Below are the code and all the weights of a small trained network. Each question names an input and a target symbol and asks about switching units off, where a switched-off unit gives its printed mean instead of its output.

import numpy as np


def w(rows, s, z=0):
    codes = np.array(rows[::2]) - 128.0
    scale = np.full(codes.shape[1], s)
    scale[-1] = z or s
    return codes * scale


def f(y):
    return y / 2 * (1 + np.tanh(0.7978845608 * (y + 0.044715 * y**3)))


def softmax(a):
    e = np.exp(a - a.max(-1, keepdims=True))
    return e / e.sum(-1, keepdims=True)


def log_softmax(a):
    a = a - a.max(-1, keepdims=True)
    return a - np.log(np.exp(a).sum(-1, keepdims=True))


def net(x, mask):
    ids = ['αβδεζθλμσψ'.index(c) for c in x.split()]
    T = len(ids)
    res = E[ids] + P[:T]
    u = 0
    for l in range(3):
        q, k, v = (res @ M[l].T for M in (Q, K, V))
        z = softmax(np.where(np.tri(T) > 0, q @ k.T / 2**0.5, -1e9)) @ v
        res = res + np.where(mask[u], z, O[l][:, -1]) @ O[l][:, :-1]
        u += 1
        y = f(res @ A[l][:, :-1].T + A[l][:, -1])
        res = res + np.where(mask[u : u + 4], y, B[l][:, -1]) @ B[l][:, :-1]
        u += 4
    return log_softmax(res[-1] @ U[:, :-1].T + U[:, -1])


Q, K, V, O, A, B = {}, {}, {}, {}, {}, {}
E = w([
[123,167,190],'α',
[134,82,193],'β',
[67,95,208],'δ',
[156,38,106],'ε',
[125,159,68],'ζ',
[47,150,210],'θ',
[125,200,198],'λ',
[95,171,196],'μ',
[244,169,208],'σ',
[130,40,134],'ψ',
],0.011)
P = w([
[255,34,115],'0',
[109,64,123],'1',
[110,92,118],'2',
[108,113,110],'3',
[114,126,109],'4',
[114,138,104],'5',
[124,141,103],'6',
[141,146,100],'7',
[136,154,98],'8',
[158,151,95],'9',
],0.0077)
Q[0] = w([
[254,107,82],'L0H1',
[177,3,230],'L0H1',
],0.0077)
K[0] = w([
[233,165,93],'L0H1',
[193,1,161],'L0H1',
],0.01)
V[0] = w([
[169,183,254],'L0H1',
[81,119,193],'L0H1',
],0.0063)
O[0] = w([
[255,90,25,254],'L0H1',
[127,66,96,87],'L0H1',
],0.0058,0.00067)
A[0] = w([
[71,78,127,175],'L0N1',
[163,171,112,34],'L0N2',
[95,104,10,7],'L0N3',
[124,171,32,211],'L0N4',
],0.013,0.0017)
B[0] = w([
[244,215,117,195],'L0N1',
[102,203,127,160],'L0N2',
[87,191,248,196],'L0N3',
[14,15,116,252],'L0N4',
],0.011,0.0019)
Q[1] = w([
[97,196,2],'L1H1',
[94,85,178],'L1H1',
],0.0073)
K[1] = w([
[67,126,158],'L1H1',
[127,134,2],'L1H1',
],0.0088)
V[1] = w([
[28,210,202],'L1H1',
[83,173,1],'L1H1',
],0.0083)
O[1] = w([
[144,222,28,6],'L1H1',
[38,159,2,2],'L1H1',
],0.0085,0.0029)
A[1] = w([
[59,165,71,3],'L1N1',
[41,211,254,94],'L1N2',
[179,219,81,81],'L1N3',
[228,114,128,58],'L1N4',
],0.0096,0.003)
B[1] = w([
[107,254,64,149],'L1N1',
[176,46,198,233],'L1N2',
[109,149,240,133],'L1N3',
[40,194,95,254],'L1N4',
],0.0086,0.004)
Q[2] = w([
[130,54,94],'L2H1',
[3,98,224],'L2H1',
],0.0055)
K[2] = w([
[47,95,151],'L2H1',
[1,206,92],'L2H1',
],0.0062)
V[2] = w([
[103,180,98],'L2H1',
[191,251,192],'L2H1',
],0.011)
O[2] = w([
[184,84,89,3],'L2H1',
[48,7,55,130],'L2H1',
],0.011,0.0056)
A[2] = w([
[204,147,255,177],'L2N1',
[234,158,104,238],'L2N2',
[176,145,194,68],'L2N3',
[221,93,219,1],'L2N4',
],0.0098,0.003)
B[2] = w([
[207,91,119,247],'L2N1',
[213,88,129,132],'L2N2',
[103,84,73,164],'L2N3',
[27,163,5,173],'L2N4',
],0.013,0.012)
U = w([
[135,2,102,180],'α',
[138,121,205,202],'β',
[68,177,160,157],'δ',
[47,166,65,147],'ε',
[86,99,101,40],'ζ',
[89,111,120,90],'θ',
[80,96,54,2],'λ',
[160,196,67,230],'μ',
[76,92,49,92],'σ',
[16,62,156,84],'ψ',
],0.008,0.0066)

Each question gives the input, a string of symbols that net reads in full, and the target symbol t.
The units are the heads (2 rows each of Q, K, V and O) and the neurons (one row each of A and B). Each row of codes is followed by its name. A weight is (code - 128) times the scale printed after its matrix; where a second scale follows, it is the last column's (O, A, B and U).
mask holds one flag per unit, layer by layer, with each layer's heads first. A switched-off unit (its flag False) gives its mean, the last column of its rows in O or B, instead of its output. The means were averaged over made-up inputs and are rounded, as every weight is.
A unit's drop is (log p(t) with every unit on - log p(t) with that unit switched off) / (log p(t) with every unit on - log p(t) with every unit switched off).
The circuit of an input: a set's keep is (log p(t) with only the set's units on - log p(t) with every unit switched off) / (log p(t) with every unit on - log p(t) with every unit switched off). Starting from the 12 units with the biggest drops (on a tie, the unit counted first), units are removed one at a time, each time the one whose removal leaves the highest keep (on an exact tie, the one counted first), for as long as the keep stays at least 0.8.
units of the circuit, in order: the units of the circuit, biggest drop first
unit that matters most: the unit with the biggest drop
top k neurons: the k neurons with the biggest drops, biggest first
k most important neurons of layer l: the k neurons of layer l with the biggest drops, biggest first
drop when u is switched off: that unit's drop, to one decimal
input ψ σ ζ ψ μ, target α: top 2 neurons : [L2N1; L1N2]
input σ δ ψ σ σ δ μ, target ψ: 2 most important neurons of layer 0 : [L0N4; L0N2]
input ψ σ α β θ, target α: units of the circuit, in order : [L1N2]
input μ ζ ζ ψ, target μ: units of the circuit, in order : [L0N4; L2H1]
input β β ψ ζ μ, target α: top 3 neurons : [L2N1; L2N3; L1N2]
input ζ ζ ζ, target μ: units of the circuit, in order : [L2H1; L1H1]
input ζ ζ λ, target α: 3 most important neurons of layer 1 : [L1N2; L1N4; L1N1]
input σ ψ σ, target ψ: units of the circuit, in order : [L2H1; L1N4; L1H1]
input μ β ψ α θ ψ λ, target α: units of the circuit, in order : [L1N2; L2N1]
input ζ σ δ ζ ζ ζ ζ, target ε: top 2 neurons : [L1N1; L2N1]
input σ σ β, target ψ: top 3 neurons : [L1N4; L2N1; L0N4]
input ζ ε ζ α, target α: top 2 neurons : [L2N1; L2N3]
input ζ ε σ ψ α, target α: top 2 neurons : [L2N1; L1N2]
input ζ λ ζ ζ δ, target μ: unit that matters most : L0N4
input θ ζ ψ ζ ζ ζ θ α ζ, target ε: 2 most important neurons of layer 2 : [L2N1; L2N2]
input μ ψ θ, target α: drop when L1N4 is switched off : 0.1
input σ σ ψ ζ ζ, target β: drop when L1N4 is switched off : 0.1
input σ σ θ ζ, target ψ: drop when L0N2 is switched off : 0.4
input ζ ζ ζ β, target μ: drop when L2N2 is switched off : -0.1
input ζ ζ θ, target μ: top neuron : [L0N3]
input λ σ α ζ δ σ ζ, target β: top 2 neurons : [L0N3; L2N4]
